In the rows, zero is written as 128.
Each row of numbers stands for one node and depends on some of the facts below. Use the named rows to name the rest.

Some nodes and their rows:
(899): [115  84 127  83 115 105 114 127 121  98  15 130 144 162 105 156 102 145
 134 119 182  79  89 123 116 158]
(1101): [139  94  78  90 120  84 111 143 124 136 104 105 124 177  56 123  91 210
 133  89 135  77 120 142 133 153]
(300): [116  87  93 104 125  88 111 126 109 122  64 121 150 161  84 131 116 179
  81  83 157  81  79  96 107 186]
(10): [121  96  93  93 117 101 113 125 118 117  72 123 155 141  86 127 125 144
 122  99 133  99  86 143 139 174]
(275): [130 102  92 128 140 100 112 115 113 118  74 108 168 142  75 131 133 138
 135  83 139  92 104 127 133 199]
(74): [117  84 102  95 113  95 108 132 109 122  68 132 141 157  93 126 119 172
 104 102 145  94  85 126 132 166]
(1093): [121  91  97  89 115 103 111 139 114 121  74 132 135 158  97 133 119 178
 103 101 144  91  80 117 134 164]
(1198): [119 127  56 103 152 114 119 136 130 119  90 108 172 146  96 139 131 158
 107  87 153 101  93  89 120 179]
(584): [114  96 106 106 135 102 106 144 108 147  82 148 162 157 106 112 120 175
 113 108 142 119  80 138 122 158]
(841): [116 103 110 112 127 101  94 144  99 154  79 154 161 161 114 112 118 164
 115  96 142 117  92 136 130 135]
(791): [117  94 109 110 137 106 102 144 106 147  81 152 161 159 104 112 120 175
 127 107 139 116  87 145 123 152]
(1041): [119 103 102  98 137 109 109 150 116 144  88 144 154 159 110 119 117 181
 115 108 143 113  78 128 124 157]
(417): [111 112  67 117 147  98 115 122 118 123  76 108 186 145  86 127 129 145
 110  88 155 109 102 108 115 182]
(930): [130  84 148 124 175 111 111 147 115 141  30 118 156 160 101 139 120 142
 146 108 203  60  99 134  79 150]
(203): [127  94 106 103 168 106 110 160 120 156  82 111 151 156  94 117 133 176
  86  85 170  65  76 120  88 161]
(646): [129  89  99 140 169 104 115 142 105 145  82 107 162 142  80 121 147 141
 126  90 164  78 112 131 106 155]
(376): [142 117  63  72 104 137 156 103 127  88 100 103 123 129  98 167 118 118
 101 109 134  69  51 168 133 133]
(1095): [144 121  61  69 105 140 156 107 130  88 104 102 120 129 101 170 119 121
  99 109 133  67  48 162 135 132]
(670): [144 121  61  69 106 140 156 107 129  88 104 103 120 129 101 170 120 121
  99 108 132  66  48 162 135 131]

Some facts about the nodes:
(1322) {ζ=(449), Ω=toza, β=c, Θ=tutiros}
(574) {ζ=(670), Ω=gridra, β=c, Θ=navabor}
(630) {Ω=gridra, β=a, Θ=vebes}
(432) {ζ=(449), Ω=gridra, β=c, Θ=vebes}
(747) {ζ=(1431), Ω=ladruk, β=c, Θ=vebes}
(15) {Ω=gridra, β=b, Θ=dodri}
(417) {ζ=(444), Ω=ladruk, β=b, Θ=vebes}
(1358) {Ω=toza, β=a, Θ=dodri}
(409) {ζ=(431), Ω=ladruk, β=b, Θ=tutiros}
(1101) {ζ=(1414), Ω=zinel, β=a, Θ=dodri}
(1255) {ζ=(1085), Ω=toza, β=c, Θ=vebes}
(321) {ζ=(78), Ω=gridra, β=b, Θ=tutiros}
(624) {Ω=zinel, β=c, Θ=dodri}
(454) {ζ=(1052), Ω=toza, β=b, Θ=vebes}
(808) {Ω=toza, β=b, Θ=vebes}
(734) {ζ=(1414), Ω=gridra, β=c, Θ=dodri}
(45) {Ω=ladruk, β=b, Θ=dodri}
(899) {ζ=(1295), Ω=zinel, β=a, Θ=navabor}
(1414) {Ω=ladruk, β=a, Θ=vebes}
(111) {ζ=(632), Ω=ladruk, β=a, Θ=tutiros}
(352) {ζ=(624), Ω=zinel, β=a, Θ=tutiros}
(743) {Ω=zinel, β=b, Θ=tutiros}
(249) {Ω=gridra, β=c, Θ=tutiros}
(197) {Ω=zinel, β=a, Θ=tutiros}
(50) {ζ=(1205), Ω=toza, β=a, Θ=dodri}
(788) {ζ=(249), Ω=zinel, β=a, Θ=vebes}
(220) {Ω=ladruk, β=b, Θ=navabor}
(841) {ζ=(449), Ω=gridra, β=b, Θ=dodri}
(1211) {Ω=toza, β=b, Θ=navabor}
(592) {ζ=(109), Ω=ladruk, β=c, Θ=vebes}
(76) {Ω=zinel, β=c, Θ=vebes}
(1039) {Ω=toza, β=b, Θ=vebes}
(10) {ζ=(1095), Ω=toza, β=a, Θ=navabor}
(1350) {ζ=(633), Ω=gridra, β=a, Θ=navabor}
(839) {ζ=(1143), Ω=gridra, β=a, Θ=tutiros}
(381) {Ω=ladruk, β=c, Θ=dodri}
(275) {ζ=(1161), Ω=ladruk, β=a, Θ=tutiros}
(632) {Ω=zinel, β=b, Θ=navabor}
(74) {ζ=(88), Ω=zinel, β=a, Θ=navabor}
(1170) {ζ=(1052), Ω=toza, β=b, Θ=navabor}
(975) {ζ=(1344), Ω=ladruk, β=a, Θ=vebes}
(1257) {ζ=(811), Ω=ladruk, β=c, Θ=dodri}
(687) {ζ=(1102), Ω=zinel, β=b, Θ=navabor}
(791) {ζ=(1404), Ω=gridra, β=b, Θ=dodri}
(1389) {ζ=(1101), Ω=gridra, β=a, Θ=vebes}
(19) {ζ=(1134), Ω=toza, β=b, Θ=navabor}
(1270) {ζ=(1205), Ω=toza, β=a, Θ=vebes}
(930) {ζ=(1295), Ω=gridra, β=c, Θ=tutiros}
(1100) {ζ=(721), Ω=gridra, β=c, Θ=navabor}
(1454) {ζ=(1182), Ω=ladruk, β=b, Θ=tutiros}
(916) {ζ=(1358), Ω=zinel, β=b, Θ=navabor}
(1018) {ζ=(1205), Ω=ladruk, β=a, Θ=navabor}
(1060) {ζ=(632), Ω=gridra, β=c, Θ=vebes}
(47) {Ω=toza, β=c, Θ=tutiros}
(1112) {ζ=(376), Ω=toza, β=c, Θ=vebes}
(388) {Ω=zinel, β=b, Θ=navabor}
(244) {ζ=(1095), Ω=toza, β=a, Θ=vebes}
(1085) {Ω=ladruk, β=a, Θ=navabor}
(232) {ζ=(1198), Ω=toza, β=b, Θ=tutiros}
(259) {ζ=(632), Ω=toza, β=c, Θ=tutiros}
(371) {Ω=toza, β=a, Θ=dodri}
(1143) {ζ=(509), Ω=toza, β=c, Θ=dodri}
(789) {Ω=zinel, β=c, Θ=navabor}
(431) {Ω=gridra, β=a, Θ=vebes}
(1226) {ζ=(109), Ω=ladruk, β=b, Θ=tutiros}
(699) {Ω=gridra, β=a, Θ=tutiros}
(456) {ζ=(808), Ω=toza, β=b, Θ=navabor}
(1349) {ζ=(950), Ω=gridra, β=a, Θ=vebes}
(383) {Ω=zinel, β=a, Θ=vebes}
(219) {ζ=(1273), Ω=gridra, β=c, Θ=dodri}
(945) {Ω=zinel, β=c, Θ=tutiros}
(1111) {Ω=toza, β=a, Θ=navabor}
(749) {Ω=toza, β=a, Θ=tutiros}
(1093) {Ω=zinel, β=a, Θ=navabor}
(1091) {Ω=zinel, β=b, Θ=vebes}
(3) {ζ=(187), Ω=ladruk, β=c, Θ=tutiros}
(633) {Ω=ladruk, β=c, Θ=dodri}
(391) {ζ=(480), Ω=toza, β=c, Θ=tutiros}
(167) {ζ=(883), Ω=ladruk, β=a, Θ=dodri}
(169) {ζ=(431), Ω=gridra, β=a, Θ=tutiros}
(584) {ζ=(1226), Ω=gridra, β=b, Θ=navabor}
(978) {Ω=zinel, β=c, Θ=dodri}
(646) {ζ=(513), Ω=toza, β=c, Θ=tutiros}
(509) {ζ=(1009), Ω=zinel, β=c, Θ=tutiros}
(469) {ζ=(1101), Ω=ladruk, β=a, Θ=navabor}
(851) {ζ=(978), Ω=gridra, β=b, Θ=tutiros}
(1083) {ζ=(883), Ω=ladruk, β=b, Θ=vebes}
(548) {Ω=ladruk, β=a, Θ=tutiros}
(23) {ζ=(1295), Ω=ladruk, β=b, Θ=dodri}
(113) {Ω=gridra, β=b, Θ=tutiros}
(58) {ζ=(903), Ω=gridra, β=c, Θ=tutiros}
(78) {Ω=toza, β=a, Θ=vebes}
(336) {ζ=(1083), Ω=toza, β=b, Θ=vebes}
(1431) {Ω=gridra, β=a, Θ=vebes}
(622) {ζ=(670), Ω=zinel, β=c, Θ=navabor}
(1198) {Ω=ladruk, β=b, Θ=vebes}
(947) {ζ=(362), Ω=zinel, β=b, Θ=tutiros}
(300) {ζ=(119), Ω=zinel, β=a, Θ=vebes}
(203) {Ω=gridra, β=c, Θ=vebes}
(880) {ζ=(1441), Ω=ladruk, β=c, Θ=vebes}
(656) {ζ=(633), Ω=gridra, β=b, Θ=navabor}
(1295) {ζ=(445), Ω=ladruk, β=a, Θ=tutiros}
(354) {Ω=gridra, β=c, Θ=tutiros}
(211) {ζ=(315), Ω=gridra, β=b, Θ=tutiros}
(1351) {Ω=ladruk, β=c, Θ=tutiros}
(1041) {Ω=gridra, β=b, Θ=navabor}

Which node is each row?
No name comes twice in this set of rows, the named rows included.
[119 113  86 101 119  86 103 119 110 125  65 112 163 150  91 134 118 136
  84  63 148  86  91 100 122 171] -> (1270)
[144 125  48  82 142  88 121 131 149 124 111  64 148 161  45 137 100 185
 122  67 138  67 117 119 126 194] -> (1414)
[121 118  90  93 109  97 100 120 115 123  66 112 164 141  96 128 126 117
 115  82 137 100 104 138 156 157] -> (1018)
[121  58 108 114 183 110 125 152 123 144  85 118 162 144  71 100 149 194
 103 113 159  76  58 151  72 208] -> (1060)
[129 103  87 106 156 122 111 150 125 134  84 105 158 135  91 119 154 133
 138 103 153  83 109 158 133 139] -> (381)
[121  86  99 104 147 110 112 161 112 142  81 120 137 153 100 120 139 171
 102 107 169  77  94 127 116 128] -> (789)
[129  72  89 131 157 111 129 115 122 105  83 113 173 130  56 122 149 162
 151 110 127 101  84 150 121 244] -> (111)
[120  94  87  96 127  95 113 133 116 119  71 121 144 162  89 137 116 184
  79  83 157  78  76  87 109 184] -> (383)
[140 118  90  58 106 145 159  97 140  63  45 100 126 134 111 196 101  91
 131 128 173  54  56 163 117 125] -> (445)
[127  60  96 145 186 115 132 141 114 132  92 112 166 131  62 111 164 167
 142 117 153  86  90 152  93 200] -> (259)
[124  93 108  95 133  92 106 131 117 135  69 125 156 160  86 122 112 177
  88  81 145  81  65 119 104 198] -> (1349)
[140  98 112 123 177 118 111 169 114 161  96 120 139 156 100 123 140 180
 113  89 164  67  86 119 101 155] -> (249)
[134 109  87 121 143 107 114 123 120 117  80 106 161 142  79 137 133 144
 134  83 139  89 101 118 136 196] -> (548)

Now the same nodes, written a new way:
Some rows with their names:
(381): [120 125 137 129 121 133 131 133 139 130 119 122 138 122 122 119 122 115
 141 147 125 122 137 134 132 128 137 135 134 116]
(1351): [121 124 135 128 113 132 133 134 136 124 121 118 130 124 123 118 114 115
 147 158 125 127 134 129 122 127 139 131 133 109]
(646): [136 120 146 127 101 131 136 124 128 116 118 126 134 121 126 108 128 108
 147 122 136 147 134 128 132 134 144 117 132 103]
(808): [135 118 137 112  30 136 132 107 136 120 136 147 144 124 133 129 130 135
 150 101 124 142 136 118 134 131 119 116 126 131]
(58): [109 127 131 137 101 128 127 142 143 136 117 112 127 126 124 123 112 116
 139 180 121 129 135 131 125 126 137 133 129 105]
(1226): [119 122 134 119  22 132 127 108 135 132 131 138 129 130 130 147 124 137
 149 154 118 125 137 123 122 124 123 124 125 124]
(444): [136 135 126 128 182 127 129 140 121 126 127 126 140 128 130 110 114 111
 125 101 139 124 114 131 134 133 134 118 136 142]
(839): [118 131 109 141 186 115 123 136 120 137 133 127 104 140 128 146 135 146
  98 163 120 117 130 121 113 120 124 140 119 127]
(791): [106 127 133 130  25 129 121 115 147 147 124 135 134 128 132 152 130 138
 136 167 114 122 140 132 137 123 117 131 122 129]
(167): [129 131 116 137 200 120 126 126 115 136 132 134 112 135 125 146 153 146
  96 130 126 113 131 125 121 124 127 142 124 135]
(930): [ 95 123 153 135 112 125 118 144 150 124 113  97 131 126 125 117 111 120
 135 178 124 134 130 159 123 119 127 127 132 105]
(1095): [136 135 125 126 183 128 129 140 122 125 130 127 142 128 130 107 110 110
 127 103 138 122 115 129 132 133 133 118 136 144]
(10): [145 130 119 131 193 124 129 118 108 122 133 132 112 133 129 132 152 142
 100  93 140 133 128 123 126 132 128 130 121 130]
(469): [130 136 102 139 240 131 128 132 119 120 123 126  92 136 125 160 148 152
 106 127 128 119 127 124 139 115 116 151 120 137]
(622): [132 128 141 128 103 133 131 129 131 127 119 113 127 119 122 117 129 114
 144 132 134 137 130 136 130 136 138 131 129 112]
(74): [141 132 120 132 187 121 125 123 109 127 134 127 104 133 126 141 153 145
 102 113 133 126 125 125 118 130 125 139 120 135]
(432): [110 132 119 135  92 135 113 150 136 141 116 126 123 121 132 119 111 117
 126 172 117 134 141 121 134 122 137 151 132 111]
(220): [119 128 129 119  32 137 125 109 138 135 130 129 130 128 129 147 123 142
 144 144 123 124 136 130 131 128 118 129 124 129]
(388): [129 126 139 116  20 134 126 105 133 129 130 133 130 124 130 143 133 136
 150 126 125 133 133 128 130 131 119 125 122 133]

Rows to name:
No name comes twice in this set of rows, the named rows included.
[109 129 133 138 114 129 126 142 147 141 115 116 134 123 124 123 120 115
 133 168 121 123 138 137 134 127 135 137 130 113] -> (219)
[134 119 138 115  26 135 130 105 134 123 133 146 139 123 132 132 136 136
 147 105 125 146 135 122 137 131 120 116 126 127] -> (1039)
[134 122 139 111  32 131 139 104 142 127 141 127 145 127 123 137 125 136
 159 122 124 124 129 127 120 138 116 115 121 136] -> (632)
[129 129 115 135 194 119 127 127 112 128 133 130 103 138 126 146 145 147
 102 141 126 119 128 122 112 121 128 138 123 127] -> (275)
[106 126 131 127  29 130 122 117 148 143 127 136 137 129 132 149 123 137
 139 163 113 119 140 129 135 122 116 131 123 134] -> (15)
[120 126 137 133 119 133 130 133 138 133 116 120 134 121 121 122 129 115
 138 149 127 124 137 138 134 129 139 135 134 113] -> (1257)
[118 130 108 138 188 116 124 137 122 133 136 127 108 141 129 143 129 145
 100 159 119 114 130 119 111 118 122 140 120 131] -> (699)
[120 132 102 138 197 119 123 143 126 138 138 126 110 138 126 141 135 151
  94 149 117 117 128 122 116 120 118 146 121 134] -> (630)
[145 126 125 130 202 121 132 118 111 118 134 144 123 132 130 128 153 137
 102  88 135 126 132 120 128 128 127 130 124 139] -> (371)
[120 124 128 119  29 135 126 114 140 138 134 137 132 127 128 145 129 143
 144 143 115 129 135 125 128 126 119 129 127 126] -> (1083)
[110 126 129 134 105 128 129 143 145 132 120 114 131 126 124 119 105 115
 142 180 119 125 136 130 122 124 135 133 129 109] -> (354)
[119 137 105 141 195 120 121 137 122 143 132 118 105 139 127 147 135 150
  93 155 125 116 129 127 120 124 122 146 118 132] -> (1350)
[147 124 115 125 200 123 133 126 113 115 143 142 123 133 129 123 142 143
 105  87 130 131 128 113 122 128 123 131 124 137] -> (78)
[144 123 123 128 190 120 133 119 107 113 137 141 115 135 131 128 144 138
 107 101 134 131 129 115 118 127 129 125 122 130] -> (749)

The same nodes again, as new rows of numbers:
Some rows with their names:
(383): [143 150  89 161 149 139 124  84  89 149 110 147 128  90 153  77 143 148
 133 157 137  95 140 123 120 142  91 192 111 182 132 143 103 147 137 112]
(1414): [144 154  82 136 174 135 125  99 118 129 169 159 179  90 153  85 158 136
 103 144  92  69 171 105 104 160  88 187 108 158 126 146 113 152 146 149]
(45): [134 157  81 165 181 114 118  84 103 117 147 144 135  76 168  90 161 134
  73 169 108 133 173  99 133 152  70 138  79 155 109 130  95 148 163 129]
(88): [136 187 103 181  90 145 129  88 118 161 144 159 102  97 157 100 154 129
 159 150 149 123 141  84 136 166  86 181 106 175 114 126  94 130 128  94]
(788): [139 162  86 152 135 144 125  82  82 152 108 139 106  85 157  69 119 143
 129 148 137  78 161 127 117 149  88 192 111 186 128 142 101 149 141 116]
(1111): [124 166  96 182 141 140 125  93 106 161 148 162 126  88 148 113 132 139
 132 141 152 125 147  99 121 158  92 194 101 173 131 131  95 137 130 133]
(903): [137 187 104 179  90 145 129  89 118 160 143 159 102  97 157 101 154 130
 159 150 148 123 141  84 136 166  86 182 106 175 115 127  94 131 128  94]
(1226): [130 183  76 158 150 106 120  83  88 114 141 137  83  76 173  80 136 124
  74 154 111 109 194  97 143 157  66 142  73 159 115 128  90 153 169 138]
(1134): [136 187 103 180  92 146 129  89 118 161 143 159 102  97 157 101 154 129
 160 150 148 123 142  83 135 165  86 182 106 175 114 127  94 130 128  94]
(1085): [141 162  80 144 169 117 116  82 101 137 159 155 118  94 161 103 154 141
  95 150 126  90 160 100 120 155  85 177 104 159 144 146 101 144 141 143]
(1255): [104 165  80 192 155 158 130  96 100 150 128 139 110  95 145 109  93 132
 113 138 105 148 162 103 117 166  86 167  89 169 130 126  86 136 152 144]
(747): [120 162  64 153 183 136 121  85  95 127 140 133 102 100 159  98 114 134
  74 146  80 112 174 104 116 162  79 151  92 154 143 141  93 143 163 156]
(945): [127 140  82 180 154 136 129  92  89 129  93 142 128 114 148  78 131 138
 122 150  90 129 131 127 136 141  82 170  98 173 142 142  94 155 154 120]
(743): [137 148  92 185 142 113 128  90  94 123  98 144 137  82 161  63 154 134
 114 164 116 132 146 124 149 138  73 155  85 178 102 129  95 156 157  98]
(445): [131 181 103 168 104 143 126  86 129 172 141 166 111 104 160 115 146 130
 154 144 149 131 142 100 136 164  80 163 113 174 102 131  91 126 116  81]
(76): [127 136  78 182 168 144 129  89  90 135  94 134 133 103 148  78 127 144
 113 158  93 131 131 126 124 144  88 167 100 175 137 141  96 145 154 120]
(656): [132 168  83 192 137 127 131  96 104 143 111 131 127  62 152  76 114 130
 104 154 140 142 169 117 141 161  75 158  80 181  98 116  89 152 151 115]
(431): [141 163  88 171 151 146 126  95 100 162 124 147 138  85 143  97 132 144
 136 150 158 125 149 111 123 156  92 202 105 179 133 133  97 152 129 120]
(851): [130 173  85 187 133 125 131  99 101 139 109 138 127  72 153  76 120 125
 114 149 137 145 173 117 149 158  71 162  79 178  99 117  87 161 151 111]

Name these rows:
No name comes twice in this set of rows, the named rows included.
[136 176  74 131 163 132 117  80  93 141 156 145  96  87 164  97 130 138
  94 145 124  75 185 101 112 161  83 177 103 162 138 145 100 145 145 147] -> (975)
[139 169  85 158 134 158 134 107 109 159 128 143 159  77 140  75 110 134
 136 134 134  88 175 120 111 168  90 207 107 183 117 131 103 159 136 130] -> (1389)
[128 176  91 182 135 149 126  98 109 134 108 131 107  47 155  72 117 138
 113 157 127 157 182 121 147 164  73 169  76 184 108 117  83 153 152 116] -> (841)
[142 187  89 200  92 124 134  77  75 179 142 149 110 126 153 106 145 115
 149 158 192 103 134  58 119 157  90 170 107 170 103 122 101 138 140  95] -> (1205)
[124 176  82 183 134 140 128  82  63 175 143 146 115 105 148 111 103 124
 125 143 184  99 169  82 101 158  90 186 101 172 117 125  97 148 145 135] -> (50)
[146 146  91 142 122 164 141 113 111 135 126 150 205  81 142  35 123 131
 139 129  80  37 178 140  97 161  89 210 115 185 101 142 121 167 152 128] -> (1101)
[113 178  94 193 128 128 129  97 103 138 132 149 115  74 158  93 119 122
 113 145 130 148 177 102 142 160  72 155  74 172  96 115  85 146 154 122] -> (232)
[124 154  71 160 182 122 121  89  99 120 141 148 120 117 156 106 142 132
  86 147  79 127 155 102 131 152  77 156  90 149 151 144  92 151 159 149] -> (1351)
[120 165  63 155 179 136 121  83  90 127 139 130  92  98 159  98 112 134
  75 147  84 112 175 101 117 163  79 152  90 156 147 141  92 142 165 158] -> (592)
[119 165  74  94 184 117 110  76 121 166 147 169 106 115 174 135 107 131
  86 118 125  89 191 149 124 156  60 130 120 158 109 155  88 148 115 112] -> (1295)
[131 152  83 136 145 132 121  79 101 167 104 149 109  94 162  89 102 141
 119 133 138  82 161 155 121 149  78 163 121 186 112 147  95 146 125 101] -> (899)
[120 166  67 151 168 127 122  88  93 122 138 141  97 112 159  98 118 127
  82 138  78 111 175 105 128 159  73 154  90 153 147 142  91 152 163 154] -> (3)
[139 143  89 190 147 113 128  87  98 127 100 138 139  72 160  62 149 139
 104 168 119 129 141 126 142 141  78 150  87 180 101 128  97 145 156 101] -> (388)
[122 159  75 174 134 140 129  88  73 132  88 130  87 106 152  68 103 132
 117 143  97 112 155 124 134 148  80 173  94 179 144 138  90 156 162 128] -> (509)

